Below are the code and all the weights of a small trained network. Each question names an input and a class and asks about switching units off, where a switched-off unit gives its printed mean instead of its output.

import numpy as np


def w(rows, s, z=0):
    codes = np.array(rows[::2]) - 128.0
    scale = np.full(codes.shape[1], s)
    scale[-1] = z or s
    return codes * scale


def norm(h):
    return h / np.sqrt((h * h).mean(-1, keepdims=True) + 1e-5)


def f(y):
    return np.maximum(y, 0)


def log_softmax(a):
    a = a - a.max(-1, keepdims=True)
    return a - np.log(np.exp(a).sum(-1, keepdims=True))


def net(x, mask):
    res = np.array(x, float).reshape(1, 5) / 4 @ E
    u = 0
    for l in range(2):
        y = f(norm(res) @ A[l][:, :-1].T + A[l][:, -1])
        res = res + np.where(mask[u : u + 12], y, B[l][:, -1]) @ B[l][:, :-1]
        u += 12
    return log_softmax(norm(res)[-1] @ U[:, :-1].T + U[:, -1])


A, B = {}, {}
E = w([
[115,191,30],'x0',
[44,202,193],'x1',
[124,128,129],'x2',
[254,176,191],'x3',
[129,129,133],'x4',
],0.0074)
A[0] = w([
[96,26,197,79],'L0N0',
[167,16,49,75],'L0N1',
[133,83,145,102],'L0N2',
[94,27,78,101],'L0N3',
[128,125,125,96],'L0N4',
[77,69,223,97],'L0N5',
[67,216,14,126],'L0N6',
[97,8,183,108],'L0N7',
[113,147,74,77],'L0N8',
[7,72,88,125],'L0N9',
[76,88,124,3],'L0N10',
[35,182,173,56],'L0N11',
],0.013,0.0032)
B[0] = w([
[150,134,31,206],'L0N0',
[11,104,186,226],'L0N1',
[107,146,94,156],'L0N2',
[148,162,216,209],'L0N3',
[120,134,150,128],'L0N4',
[157,84,8,213],'L0N5',
[168,88,3,254],'L0N6',
[133,134,29,215],'L0N7',
[141,124,71,165],'L0N8',
[222,170,223,249],'L0N9',
[169,143,191,156],'L0N10',
[45,59,212,215],'L0N11',
],0.019,0.0069)
A[1] = w([
[68,37,121,173],'L1N0',
[138,72,130,99],'L1N1',
[100,192,190,225],'L1N2',
[55,44,167,142],'L1N3',
[137,94,117,170],'L1N4',
[112,124,48,5],'L1N5',
[107,84,136,72],'L1N6',
[9,155,125,109],'L1N7',
[44,80,124,93],'L1N8',
[143,243,101,208],'L1N9',
[117,149,126,27],'L1N10',
[140,49,117,30],'L1N11',
],0.011,0.0024)
B[1] = w([
[46,117,183,255],'L1N0',
[127,130,174,182],'L1N1',
[209,87,97,180],'L1N2',
[47,15,166,235],'L1N3',
[115,119,171,198],'L1N4',
[108,38,92,213],'L1N5',
[109,98,156,163],'L1N6',
[58,3,206,183],'L1N7',
[112,73,226,204],'L1N8',
[175,63,202,174],'L1N9',
[106,103,125,128],'L1N10',
[85,179,164,197],'L1N11',
],0.013,0.0052)
U = w([
[91,91,160,159],'0',
[151,111,26,122],'1',
[159,95,127,198],'2',
[203,149,165,130],'3',
[153,97,121,167],'4',
[105,192,112,70],'5',
[116,250,105,2],'6',
],0.018,0.0064)

Each question gives the input, the list of numbers given to net, and the class t.
The units are the neurons (one row each of A and B). Each row of codes is followed by its name. A weight is (code - 128) times the scale printed after its matrix; where a second scale follows, it is the last column's (A, B and U).
mask holds one flag per neuron, layer by layer. A switched-off neuron (its flag False) gives its mean, the last column of its row in B, instead of its output. The means were averaged over made-up inputs and are rounded, as every weight is.
A unit's drop is (log p(t) with every unit on - log p(t) with that unit switched off) / (log p(t) with every unit on - log p(t) with every unit switched off).
The circuit of an input: a set's keep is (log p(t) with only the set's units on - log p(t) with every unit switched off) / (log p(t) with every unit on - log p(t) with every unit switched off). Starting from the 12 units with the biggest drops (on a tie, the unit counted first), units are removed one at a time, each time the one whose removal leaves the highest keep (on an exact tie, the one counted first), for as long as the keep stays at least 0.8.
units of the circuit, in order: the units of the circuit, biggest drop first
most important unit: the unit with the biggest drop
top k neurons: the k neurons with the biggest drops, biggest first
k most important neurons of layer l: the k neurons of layer l with the biggest drops, biggest first
drop when u is switched off: that unit's drop, to one decimal
input [-8,-4,-1,-8,2], class 1: top 2 neurons : (L0N7, L0N0)
input [6,4,3,5,5], class 1: units of the circuit, in order : (L0N1, L0N9)
input [1,3,-3,-4,4], class 3: units of the circuit, in order : (L0N9)
input [1,-7,1,7,2], class 0: units of the circuit, in order : (L0N9, L0N1, L0N6)
input [-8,6,-2,1,-4], class 1: units of the circuit, in order : (L0N5, L0N0)
input [6,2,3,-7,-1], class 3: units of the circuit, in order : (L0N9, L1N3)
input [8,5,2,6,-8], class 1: units of the circuit, in order : (L0N9, L0N1)
input [-8,5,-7,0,8], class 1: units of the circuit, in order : (L0N5, L0N0)
input [-7,-6,-2,-8,8], class 3: units of the circuit, in order : (L0N3, L0N9)
input [-2,4,-1,-8,-2], class 3: units of the circuit, in order : (L0N9, L0N1)
input [6,5,-5,-5,-2], class 1: top 2 neurons : (L0N6, L0N1)
input [-5,6,-6,-7,2], class 3: 4 most important neurons of layer 0 : (L0N9, L0N1, L0N10, L0N0)
input [8,4,5,5,5], class 1: top 2 neurons : (L0N6, L0N9)
input [6,-8,-3,-2,3], class 0: most important unit : L0N1
input [2,1,-6,-8,-2], class 3: drop when L0N9 is switched off : 0.8
input [-1,-5,2,4,-4], class 0: drop when L0N9 is switched off : 0.6
input [1,0,3,7,-2], class 3: drop when L1N7 is switched off : 0.1
input [8,-2,1,4,2], class 1: drop when L0N9 is switched off : 0.2
